Each row has a class, written after it.
[-35  74  52  73 -31 -59 -97  25  16  18   1  45  16 -84 -33  27  46  39
  36  -2 -28  -6  59   4 -51 -13  44   8  30 -25 109 -16 100  65 -91 -39
  59   3] => K_519
[ -87  230   60 -291  -82 -382  362  -11 -289  -60  -93 -551 -175   13
  102  174   93  -46 -228 -156 -697  154 -125  267   55 -386 -217 -292
   14  -39  225   46    2 -388  404  135  -79  351] => K_848
[-149 -108  203  -77 -505  579   -5 -146  207  162  -53   13  144    3
  115 -215 -136 -304 -170 -100  547  173 -452   17  -80  204   -9   12
 -213 -372    7 -291   23 -257 -297  -45   52 -234] => K_582
[-223 -358  122  -80 -465  267   85  -71 -328 -321 -132   65 -180  160
   41 -256  478  -37  -99 -226   10  231  -44 -129 -148   59   52   84
   40 -187  518 -162 -195 -119  -37  -90   10 -127] => K_76
[ -22   -8  105   67 -188   45  -17  -29  -94  -63   -1   53   52   25
  -36   10  128  -44  -77  -23  174   56 -115   20   36  -78  -60   82
   -5  -14  110  -60  -85  -29 -190  -68   31  -18] => K_582
[ 169   45 -188 -278 -566 -298   74  -96  -78   59  -92   26  -29 -123
  -25  363  146 -192 -253   74  234  109 -118  118  527 -400 -211  240
  -28 -275 -345 -459   -2 -320  140   12 -331  622] => K_76
[  67  -78  123   31 -193  -23   36  -21 -112  -29    4   92   49   14
  -79   29  200  -99  -14 -143  100    2  -90  -27   11  -66  -82  120
   39    5  123 -107  -95   10  -63  -55  -19   16] => K_76
[ 252  -84    7 -227 -396 -227  397  205  -88   80  370 -413 -235 -287
  256 -165   86  -71 -332 -126  290  475 -120  -31 -135   59  -62 -269
  -28 -656   11 -515   40 -229  359  364  155  -43] => K_582
[  71 -426   -5  -11  -65   74  -72  -42 -128 -110  -74  399   31  -95
   21   58   -8 -130  -32   27  179 -180 -121 -206  -97  -44  -74  154
  148 -145   74    6   83   13  -50   -3  -24  281] => K_912
[ -19   29 -197  521  344  -52  281  -33 -187 -211 -194  435   83 -130
   70 -177  355  252   79  204  246 -433  387  114   67 -174  189  -40
  -73 -187  602  376  133  193 -151  206  305   -7] => K_848
[ -75   27   23  -66  147  -62   65   -8   97  135   94 -146   38   36
   89    9   -3   49   44  110 -104  -64 -181   87  -26   40   -7 -117
   66  129 -153  -93   14  -31  -12  -74  -19  104] => K_599
[ -47  -43  154  131 -218  -21   55  -15 -162  -94  -13  154   30   40
  -75   13  229  -19  -10  -94  208    1  -55  -24    7  -50  -59  166
    6    0  195   39 -113   53 -145  -88   26  -38] => K_519
[   3   45    5   11   65 -365 -200  -96 -332 -119  -87   -5   64  -63
  -26   -1  116  145   60   16  -55  112  266   41 -183   38 -145  170
  106   74   -8   19 -134  -86  105  -14   11  124] => K_989
[-24 -43 127 107  34 -99  28  51 -18  21  88  45 -24 -68 -21  43  49  40
  71  50   0 -50 103  22  29  15  11  58 -11  -1 111 143 106 102 -59  29
  76  26] => K_599
[  34 -473   -5  149   87  303   95 -112   21  108  -62   62   27   77
   37 -220  119  -77  118  -31  110 -200  -67  -88   36  125  205   -4
   15 -100 -120  -73   31   69  145  -72 -165 -128] => K_912
[  6 -76  62 104 -30 -28  -9  65  80  17  95  30 -70 -42 -51  59  38 -34
  92  24 -20 -58  78 -15  -4  54 120  75   2  -9 139 166 105 138 -28 -20
  47 -95] => K_108
[ -53  -71 -138  -69  365  152   35  -65  314   93   38  109  127  -15
  -35  -58  -77  -69   77   22 -182  -42 -167  204   36    7   77   -3
   34   29  -97  152  167    1  -50  -39   81  146] => K_989
[-110 -106  -32  -52   93 -127   15  181  -31 -101   41  250   38   66
  104 -213   60  -48  121 -114  105   73  -90  -91 -246  216  173  -78
  162   85  105   -9 -104  177  322  136   64  244] => K_582
[  64 -182  -60    9  127   83   35  -11   67  143  -15    4   47    8
  -32 -170 -104    5  -27 -103  -80  -33   12    6   72  149   -3    9
  -73 -125 -149  222   29  -82  145   45   25  -25] => K_848
[-136   67   65  312 -218  -54   77  132  248 -112  152  116  -57  112
 -205  244 -178   17  -72  449  460   32   83   41   76  114  181  533
  -92  -27  -28  253   26  383 -478 -156 -101 -612] => K_108
[  28  -78  133   44 -247   25    8  -36 -124  -69   29   47   21  -23
  -40   29  182  -96  -30 -118  212   33  -81   -7  -20  -47  -99   86
   31  -49  124 -117 -130   15  -60  -37    2  -15] => K_582
[ 190 -477  -63  165 -161  142  126   61  -79   -5   69  273 -163 -127
  138 -121   21 -272  113 -307  169   38  -84 -364 -150  182  141   52
  109 -341  -25  -97 -249  153  428   99   77   -7] => K_323
[  38   -2   44  -16  -14 -112   18   15  -85   78   52 -149   26  -39
   24   46   76  160  -11   20   22 -149  -92  -21   36   86  -31  -43
   42   58 -222 -115 -109   -7   53  -82  -28  -37] => K_127
[ -62   46   -4  -26   -7   18  -16  -17   57  113   40 -100   40  -33
   66  -13  -44  109  -22   70   53 -103 -178    6   57   23  -37  -97
   18   65 -260 -172  -67  -26  -26 -129  -61   32] => K_848
[ -13  -43   97   52 -243   14   24  -37  -86  -49  -16   46    6   23
  -56   75  201  -75  -22  -47  108   -8 -128  -15   76  -99  -39   81
   12   -2  105  -50 -142   65 -109 -121  -40  -61] => K_8
[   6  -83    9  -26  177  -32  135   71   44   82   -3  -40  -54   25
   34 -132    9  -82   74  -58  -85   98   47   -5  -15   62   43 -118
    8  -19 -116   27   20    6  249  110   34  -36] => K_108
[ 101 -128  -28   22 -364 -286   90  -31   69  273  142 -513 -231  130
   48  183 -266 -249   68  426 -166  -69  134  -88  157   68  168 -182
  106 -199 -422    7 -215   39  313 -267 -246 -407] => K_582
[ -81  100  -30  -21   68   93   66   26   85   98  108 -143  -30  -28
   99  -34   32  162   -5   81  -22  -84 -144   24  -49   93   50 -148
   69  126 -106 -187  -17   95  -54  -39    5  -21] => K_8
[ -37 -180  -83  101 -280  -93  -47   16  -23 -266 -117   75 -138  -62
  -26   79  178   48  -68  -51  162  115  165  -21  153  -20 -101   87
  -76 -107  228  181  -55  132  140   48  -45  -63] => K_108
[   6  -48   87  122   -7   10  -89   27   36   10   99  154   55 -113
 -130   20  -23   36  107   40  145  -66  -17  -31   -7  -17   29  101
   33   13   99   88   40  141 -204 -101   76    8] => K_108
[ -16  -91   84  126   44  -29   66   40   51   22   66  264   47  -11
  -82   -6   46 -105  116  -93   31  -84    9  -20   15  -36   75  135
   -8   -1  177  190  122  104  -85  -30   37   22] => K_519
[ -88   54   84   71   44   33   90   30   47   60   72  229   37 -174
  -56  -10  125  -52   46  -67   17  -84  -66   38  -57  -52   75   65
  -12  -33  198   58  185  163  -35   94  134   50] => K_8
[  27 -147   25   71   56  107   79   57   35   70    4 -129 -213 -131
  123  -43  125  -72  -33  217 -183   54  -70   38  -42  -54  187 -279
  -64 -146  168   56  410  103  103  269  220  138] => K_108
[ -59  -90  -35   80  108  238   38   45    4 -270  -34   85 -198   54
  128  -84  -14   -5   72   92  -99   76  130  -51  -68 -108  107 -167
   11   12  264  184  165  -23 -238  -84  105   66] => K_76
[  17 -141  -85  -54  224  -34  -98   21   21  -76  -64  -83  -81  123
  -73  111  -30   81   90   74 -196  -24  297   42  116  134   60   12
   10   44 -200  230  -35  -26  111   24    1   27] => K_145
[ -71  513  -52 -123  327  -65 -337  -21 -443   54 -307   34  518  134
  -32   53  172  436 -176 -194 -308 -285  -72  160 -144  103  -66  248
   39  430 -288  -24 -158 -122    7 -105 -270   37] => K_519
[ -70  -81   17  160  187  -12   55   44  120  113  -13 -125  -46   22
  116 -143 -167  -68   19  134 -276  -22  148  135   60  -14  177 -181
  -91  -83   44  272  284  -86  144   92   -5  -25] => K_599
[  14 -229  -17   45  345  -58   25   -8   52   49  -10   82  111  170
  -33  -25  -64   89  112  -27   49 -103   37   28   71  175   -4  114
   69  121  -94  301    4   70   48   36  -13   77] => K_912
[ -28  -31  103   16 -214  -37   43   -6  -80  -84    0   22  -41   35
  -28  101  174 -100  -27  -87   21    4  -86  -20  -15  -43  -48   86
   35   11   83 -115 -150   48   -2  -54   -9  -69] => K_127
[  32 -435  268  359  501  262  541   -2   77   85   43  179  -67  -16
   67    1  449  134   66  -30  408  -63  239  121   95   92 -423 -108
 -118   17  601  364  248  157 -245  390  270  -35] => K_848
[-221 -166   79  270  111  -73  138  173 -246 -176  -15  322   45  192
  103 -188  327  -66  157  -37 -185 -165  -61  -22 -108  113  419 -178
 -110  -13  155  261  -21  -45   15  -41  291   55] => K_145
[-296   69  -16 -153   89  -64 -233   48 -187 -119 -166  306  -85   34
  106  -99  199   75   70 -117 -169   -3   -7 -120 -322   21  100 -141
  181  131  205  -94   27  -85   11  252  233  276] => K_8
[  -9  363 -417 -132  348  -54    2  -11   59   36 -179 -467  -66  341
 -101 -269 -130  160  -76  401 -899 -240  172  170  -76 -152  216 -381
  197  383    9  241 -345  -70  180 -148  -87 -448] => K_777
[ -67  220   76 -164  130 -104 -107  118  153  -72  165  -66  -96 -129
   59  152 -193  -16   78  263 -117  275   -7   18 -194   84   79   51
   13  -19 -158  197  171  188  -91  -82  179   18] => K_76
[-125   -4   72   57   73   46  171   49    3   86   45   14   18  -39
  121  -33  109   30  -13   51   20 -100 -176   18  -84  104   27 -142
   33   52 -106 -209  -39   15  -22    3   49   38] => K_848
[ -56  142   -4  -60  -18   68   38   33    4  101   33   -1   77 -124
   36  -88   85   99  -72    3  -36  -53 -254   -9 -136   79   88  -81
   66   30  -94 -268   -5   18  -63  -38   73   54] => K_145
[ -12  -65   25   81   26   18   82   57   33   69   62  -48  -18   -9
   95  -90   21   48   10    2  -23  -47 -119  -18   -4   48   62 -172
    0  -31 -141 -123  -40  -78    9  -16   22   15] => K_989
[ -34 -199   -3   46  268    4    4    1   93  133    0  -48   20  125
   -3 -146 -142   73   65   93 -101  -23    9   25   55  135   85   54
   -4  -21 -111  255  -22  -82   29   20   31  -65] => K_519
[  16 -102  127  108 -177   67   58  -24 -125  -74    4  111   18   57
  -28   16  235  -71    1 -100  137  -16  -72  -60  -25   -4  -45   62
   20   48  145  -31 -157   39  -98  -86   -8  -97] => K_989
[ -48  -33  133   20 -227  -15   16    1  -91  -12   16   71   27   18
  -27   43  227  -58  -37  -63   63    0 -155  -18  -42  -70  -63   92
    1   -5  117 -172  -83   25  -42  -57  -38  -19] => K_76
[ -49   32   70  -72   76  -57   38   72  -66   -8   67  -22   64  -26
   86    0  123   99   -2   11   -5  -82 -137   19  -73  113   16  -95
   26   56 -214  -92  -72  -68   12  -70   64  116] => K_145
[ -61   10    3  -58   45   69   83  -18   17   32   36 -104   -3  -31
   61  -26   86   87  -11   12  -29  -42 -155   23  -39   49  -30  -84
  101  116  -10 -113  -39   30  -67  -88   16  -17] => K_582
[   5  103    7  -48  -41  -32   41   -1   14  133  103  -97   37 -122
   33  -70    7   50  -44  -33  -64  -53 -179   54  -12  -37    5  -80
   30  -30 -115 -135    4  -55   37  -33   37   79] => K_323
[-141   72   39   48   27  -37   42   57  -48   44   66   22   31  -18
   34  -15  126  127    8   19  -11 -110 -160   27  -81   57   39 -107
   27  114 -120  -83  -60  -13   -9  -46   52   68] => K_323
[-148   88  -24  -49  115   -5   64   35   69  -20   48 -118  -24   31
  140   18   -9  108   22   65  -80  -96 -139   74   10   82   96 -110
   49  160 -137    8  -45   47   34  -12  -14   20] => K_582
[-322  273 -171    6  293 -228   15  207  374  -32   45 -219 -330   27
  198   49 -485   61  214  532 -119  106   95  140  -93  -64  193   20
  218  470 -350 -210   18  298  243    1 -253   94] => K_323
[  0 -93  89  70  35 -72  36  33  74  35 131  50 -14 -81 -46  74  29 -12
  53  45 -14 -96   6 -13 -11  19  44  44   2   3 169 104 141 115 -71  28
  81 -25] => K_599
[-116 -232   58  210  -27  482  383  -99  -97   13   18   54  -64   91
  154 -351  149  -94   -6 -124 -162 -277 -193  -73 -135  110  217  -87
   88   57  262   68   82   63  -40 -160   14 -149] => K_108
[-165   91   73  280  384 -199  -40  122  125  -74   37 -100    2  -95
  129  215  134  234 -197  570 -278 -126 -183  438  110 -368 -254 -118
 -178  151  154  363  140  217 -305  216  212 -134] => K_848
[ -84 -100  121  -49  215   76  113  -69  190 -106  210  245  168  -12
   19 -378 -163 -129  192 -103  341   82 -240   31 -121  143  207  221
  -25  -13  174  264  145  182 -195  -25  269  -61] => K_777
[ -75  -46  119   43 -231   80   53    7  -70  -90   11   95  -38   38
   24   19  223 -110  -42  -45   90   30 -117  -46  -30  -46   50   39
   -7  -28  110 -186  -69   23  -72  -62  -24  -42] => K_127
[ -73   29   19  -34  -13  -71   51   50  -44   53   49  -27   19  -52
   90  -19   64   77  -40  112   30  -42 -139   15  -67   43   22  -82
   59   -3 -130 -184  -41  -14   28    5   -5  103] => K_599
[ -14  -51   90   70 -163   54   31  -31  -87  -58  -19   63   17   56
  -66    9  172  -77    2  -88  120  -15  -63  -32   10  -47  -18   87
   -2   49   97 -128  -99    2  -65 -102  -31  -46] => K_777
[ 246 -419   78 -134  -34   36 -261  -81  -16 -142 -173 -110 -181 -114
 -124  333  -77  -45  -86   57  -19  356  182 -155  535 -204 -380  259
 -198 -329 -173  334 -216  -99 -141    9   77 -295] => K_582
[-317  -64  206 -200   30 -388  295 -169  -12 -131  202  -23  226  274
 -211 -221  150  -22  239   76   84 -230 -209  214 -135  186  127  263
  208  360  328  465 -371  169  -36 -314  -16 -335] => K_127
[ -48 -116    4   46  127   82   53   21   95  201   52   25   84   56
  -56 -198 -177  -84   54   50  -85   44 -167  -11  -45   64  108    6
   16   -3 -100   47  119   37   14 -119  -14  -11] => K_582
[-137 -113   56   68  224  -42   66   15   48   78   53   74  -28   61
  120  -79  -59  -57   65   30 -135   66  117  120   13   33   55  -47
  -45  -80    2  179  188 -101   41  191   97  160] => K_912
[  -6   49   27   18  -75   11    3   -1   38  208    6  -46   36  -98
   52   22   60   61  -36   32  -36  -65 -245  -23   10   42   -3   13
   46   33 -180 -240   18  -24  -42  -94  -17  111] => K_76
[ -20  -12   72   20 -204  -10  -18  -15  -73  -53  -15   51  -10   38
  -58   37  114  -63  -21  -68   60   46 -103  -35   -1  -54  -14  106
   35   -1   85  -62 -139    0  -82  -77  -20  -15] => K_777
[-21 -53 146  84 -47 -12 117  24 -32  51  72 132  -9 -79 -44 -11 143 -74
  39 -51  95 -43  13 -25 -64  25  35  56 -14 -95 143  15  68  91 -18  59
  87  -8] => K_848
[-381  -56   51 -151 -342   64   51  -31  148   60   58 -283  -92   82
  226 -270 -436  126 -100   59  128  190 -492  -45 -177  187  130 -292
 -141 -237  283    3  324 -231 -167   10  122  193] => K_848
[ -13  -41  109  105 -134   30   44    4  -35  -80   30   97   16    5
    6   32  139  -90    0  -31  154   16  -60   11   23  -59  -20   56
  -12    3   72  -69  -69   52  -93  -63  -13   -6] => K_519
[  53   27  105   68  -78 -128  -37    4    5   63   50  122   58  -96
  -71  160   79  -23   17   -8  113  -67  -18  -21   59   -2  -47  123
  -18  -23   19   86   72   88 -141   -8   59   48] => K_8
[ 112 -253  -63   45  143   80    3  -16  -76  -42  -35  103   53  108
  -60   -6   47  -18   73  -65   17 -130   87   11  227   24   72   31
  -16  -29 -196  222 -110   -7   86  -12  -38   33] => K_323
[  -7  -93   12  137  272   52  -59   48   -2   47  -27  152   44   84
  -13  -56  -55  -39   83   -9  -76   49  176   -9  -51  195   52  -69
   -9   71 -198  132   86  -23  -26   95  106   86] => K_108
[ -46   13  120   87 -248   21   47  -37  -96  -51    1   89   50   -1
  -62   13  220  -66  -53  -66  117  -10 -142   28  -26 -124  -59  125
    8   43  227 -125  -48   70 -111  -82  -37  -58] => K_76
[  29   70  -69  248 -256 -125   13   62 -101 -204   86  441  248 -305
 -154   18 -442  -94   37 -139  701  -68 -191  137  277 -214  -70  173
 -159 -322 -211  136 -103 -111   13  -32  256  680] => K_582
[ -26  -43  137   48 -223   -5    3   -6 -134 -119    2  140   18   58
  -70   46  221  -62    8 -115  150   19  -83  -35  -14  -66  -27  127
   13   26  165  -55 -111   64 -101  -40   -7    1] => K_76
[  -4  -52   82   65 -124   69  -16  -14  -89  -75  -29  138   33   -4
  -91   31  210  -24  -14  -49  145   -9  -74   17   66  -67  -22  146
    7    8  109  -18  -80   82 -176  -81   42    9] => K_848
[ -31   22   26   -3   99   71   66  -10  -53   -6   32  -32   65  -40
   23 -109  142  131  -47   15   29 -111  -91   78    8   18   26  -44
   34   23  -39  -81  -44    5 -111  -37   90  -31] => K_848
[  31  -26   81   25  -29 -110  -10   63   38   62   36  144   15  -31
  -71   85   56  -77   83 -159    0  -51   23  -21   22    8  -32   72
   50  -27   77  111   31  113   28   75   42   71] => K_582
[ -82   59 -360 -248  205   82  120  -78  -53 -112   -7  -25  -99   24
 -138  417  349  349   93  156  -40 -485 -120  226  190 -194 -157  -69
  225  503  -51  269 -287  482  247   97 -261   40] => K_108
[-126  127   35  -55  -79  -42   37   25   66   59   71    7   27  -86
   75   25   39   68  -25   85   92  -38 -235   50  -45   61   38  -13
   78   46 -168 -173   -9   17  -93  -69   40   87] => K_989
[ -37 -125   26   28  131  -68   -3   -8  -59  105   31   39   80  -57
   73  -45  123  138   39   25   56 -146 -112  -28  -14   74   21  -92
   53  -29 -157 -146  -14  -33   97    2   15  143] => K_127
[ -77 -173  -83 -198  130   21  -24  -77  235   49   45  -34   -4   64
 -117  -57 -126  -43   72  111   45   55    0   67   32   61    0   -3
   73   19  -74   36   94    8   35   -6   -5   29] => K_599
[-186  -37  -91  -36  225  206   58  -44   63  -99  -35  120   33   85
  -13 -138  103   45   47   54  -63  -65  -67  120 -108   18   73   66
  112  133   72  -52   22  156  -52  -30   47   23] => K_599
